Below is a small trained network, with its code and all its weights. Each question gives an input and a class and asks what happens when units are switched off, that is, made to give their printed mean instead of their output.

import numpy as np


def w(rows, s, z=0):
    codes = np.array(rows[::2]) - 128.0
    scale = np.full(codes.shape[1], s)
    scale[-1] = z or s
    return codes * scale


def f(y):
    return np.maximum(y, 0)


def log_softmax(a):
    a = a - a.max(-1, keepdims=True)
    return a - np.log(np.exp(a).sum(-1, keepdims=True))


def net(x, mask):
    res = np.array(x, float).reshape(1, 7) / 4 @ E
    y = f(res @ A[0][:, :-1].T + A[0][:, -1])
    res = res + np.where(mask, y, B[0][:, -1]) @ B[0][:, :-1]
    return log_softmax(res[-1] @ U[:, :-1].T + U[:, -1])


A, B = {}, {}
E = w([
[95,74,131,12,220],'x0',
[218,31,216,142,119],'x1',
[50,67,114,224,196],'x2',
[177,210,194,151,235],'x3',
[128,128,127,130,130],'x4',
[14,149,254,112,87],'x5',
[128,128,130,129,128],'x6',
],0.007)
A[0] = w([
[162,183,169,134,193,95],'neuron 1',
[167,172,177,145,172,91],'neuron 2',
[148,151,146,210,77,61],'neuron 3',
[171,176,130,78,92,46],'neuron 4',
[117,54,139,47,219,86],'neuron 5',
[152,69,84,50,211,183],'neuron 6',
[110,45,91,119,49,103],'neuron 7',
[144,180,148,65,83,46],'neuron 8',
[254,71,40,149,161,98],'neuron 9',
[153,178,159,143,176,49],'neuron 10',
[154,194,174,151,170,75],'neuron 11',
[174,32,188,159,134,56],'neuron 12',
[158,183,171,168,201,77],'neuron 13',
[62,97,123,210,170,171],'neuron 14',
[132,156,121,209,102,28],'neuron 15',
[174,155,112,208,76,65],'neuron 16',
[50,210,73,117,132,157],'neuron 17',
[205,160,84,65,109,94],'neuron 18',
[65,84,109,194,157,80],'neuron 19',
[147,149,135,230,77,59],'neuron 20',
[191,148,4,139,164,85],'neuron 21',
[197,57,190,123,111,168],'neuron 22',
[173,70,205,137,118,113],'neuron 23',
[161,171,154,130,195,168],'neuron 24',
[152,180,169,140,181,88],'neuron 25',
[61,136,234,115,89,34],'neuron 26',
[177,153,102,195,101,91],'neuron 27',
[77,71,99,188,183,203],'neuron 28',
[181,166,103,60,69,88],'neuron 29',
[80,86,105,210,180,80],'neuron 30',
[101,83,93,108,52,2],'neuron 31',
[76,105,117,33,195,101],'neuron 32',
[126,175,187,55,71,98],'neuron 33',
[99,72,99,101,50,142],'neuron 34',
[209,32,216,137,105,116],'neuron 35',
[107,187,81,92,112,78],'neuron 36',
],0.008,0.0011)
B[0] = w([
[97,54,71,101,122,200],'neuron 1',
[106,67,62,101,135,191],'neuron 2',
[127,147,136,64,48,200],'neuron 3',
[199,87,159,151,181,183],'neuron 4',
[152,184,167,24,1,220],'neuron 5',
[95,161,178,74,22,224],'neuron 6',
[94,72,34,97,163,203],'neuron 7',
[194,101,157,158,175,186],'neuron 8',
[4,101,216,218,137,254],'neuron 9',
[106,67,57,109,120,183],'neuron 10',
[95,59,65,95,127,198],'neuron 11',
[140,224,81,127,163,196],'neuron 12',
[117,51,68,86,110,211],'neuron 13',
[221,117,173,136,156,222],'neuron 14',
[153,167,151,64,57,191],'neuron 15',
[118,151,148,54,48,209],'neuron 16',
[132,246,90,166,198,232],'neuron 17',
[171,84,190,161,164,204],'neuron 18',
[227,108,155,139,177,203],'neuron 19',
[142,152,147,51,51,212],'neuron 20',
[30,127,217,211,132,240],'neuron 21',
[107,227,85,151,194,207],'neuron 22',
[103,209,80,155,162,193],'neuron 23',
[93,81,86,83,119,199],'neuron 24',
[102,52,58,88,129,191],'neuron 25',
[23,68,202,200,136,218],'neuron 26',
[102,146,157,77,43,198],'neuron 27',
[216,112,172,133,150,219],'neuron 28',
[208,88,160,151,169,203],'neuron 29',
[234,108,175,119,154,213],'neuron 30',
[123,42,45,78,154,186],'neuron 31',
[145,196,159,78,33,212],'neuron 32',
[181,72,197,192,181,204],'neuron 33',
[114,67,58,115,158,200],'neuron 34',
[108,231,75,153,174,224],'neuron 35',
[142,192,109,173,185,182],'neuron 36',
],0.0064,0.0066)
U = w([
[142,161,150,64,29,86],'0',
[113,40,26,100,138,33],'1',
[56,101,201,182,136,248],'2',
[249,99,168,140,173,6],'3',
[131,229,64,140,175,233],'4',
],0.019,0.0011)

Each question gives the input, the list of numbers given to net, and the class t.
The units are the neurons (one row each of A and B). Each row of codes is followed by its name. A weight is (code - 128) times the scale printed after its matrix; where a second scale follows, it is the last column's (A, B and U).
mask holds one flag per neuron, in row order. A switched-off neuron (its flag False) gives its mean, the last column of its row in B, instead of its output. The means were averaged over made-up inputs and are rounded, as every weight is.
A unit's drop is (log p(t) with every unit on - log p(t) with that unit switched off) / (log p(t) with every unit on - log p(t) with every unit switched off).
The circuit of an input: a set's keep is (log p(t) with only the set's units on - log p(t) with every unit switched off) / (log p(t) with every unit on - log p(t) with every unit switched off). Starting from the 12 units with the biggest drops (on a tie, the unit counted first), units are removed one at a time, each time the one whose removal leaves the highest keep (on an exact tie, the one counted first), for as long as the keep stays at least 0.8.
units of the circuit, in order: the units of the circuit, biggest drop first
top k neurons: the k neurons with the biggest drops, biggest first
drop of u: that unit's drop, to one decimal
input [-8,2,5,5,6,-8,-4], class 0: units of the circuit, in order -> (neuron 16; neuron 27)
input [3,3,-8,7,-5,-8,6], class 2: units of the circuit, in order -> (neuron 9; neuron 21)
input [5,-7,-2,-6,1,-4,-5], class 4: units of the circuit, in order -> (neuron 17; neuron 36)
input [6,4,-8,6,4,7,-3], class 3: units of the circuit, in order -> (neuron 33)
input [4,-8,-8,-7,-5,8,7], class 2: units of the circuit, in order -> (neuron 26; neuron 33)
input [-6,8,8,-2,3,6,-5], class 3: units of the circuit, in order -> (neuron 14; neuron 9)
input [-1,1,-6,-6,3,7,5], class 2: top 2 neurons -> (neuron 26; neuron 33)
input [4,8,6,-2,5,-2,7], class 4: units of the circuit, in order -> (neuron 35; neuron 12)
input [5,-7,-1,-3,3,-5,-6], class 4: top 2 neurons -> (neuron 17; neuron 36)
input [5,2,8,5,1,-8,-7], class 2: top 3 neurons -> (neuron 9; neuron 21; neuron 6)
input [1,7,1,-4,8,6,-1], class 4: top 2 neurons -> (neuron 35; neuron 12)
input [7,-3,-7,1,8,-7,-6], class 0: top 3 neurons -> (neuron 6; neuron 5; neuron 32)
input [-8,3,8,7,-2,-1,-4], class 0: drop of neuron 3 -> 0.2
input [2,5,3,-6,-7,-7,0], class 2: drop of neuron 6 -> 0.1
input [-1,3,-8,-5,-4,-1,2], class 3: drop of neuron 31 -> 0.0
input [-3,-7,2,-4,-3,-1,7], class 4: units of the circuit, in order -> (neuron 17)
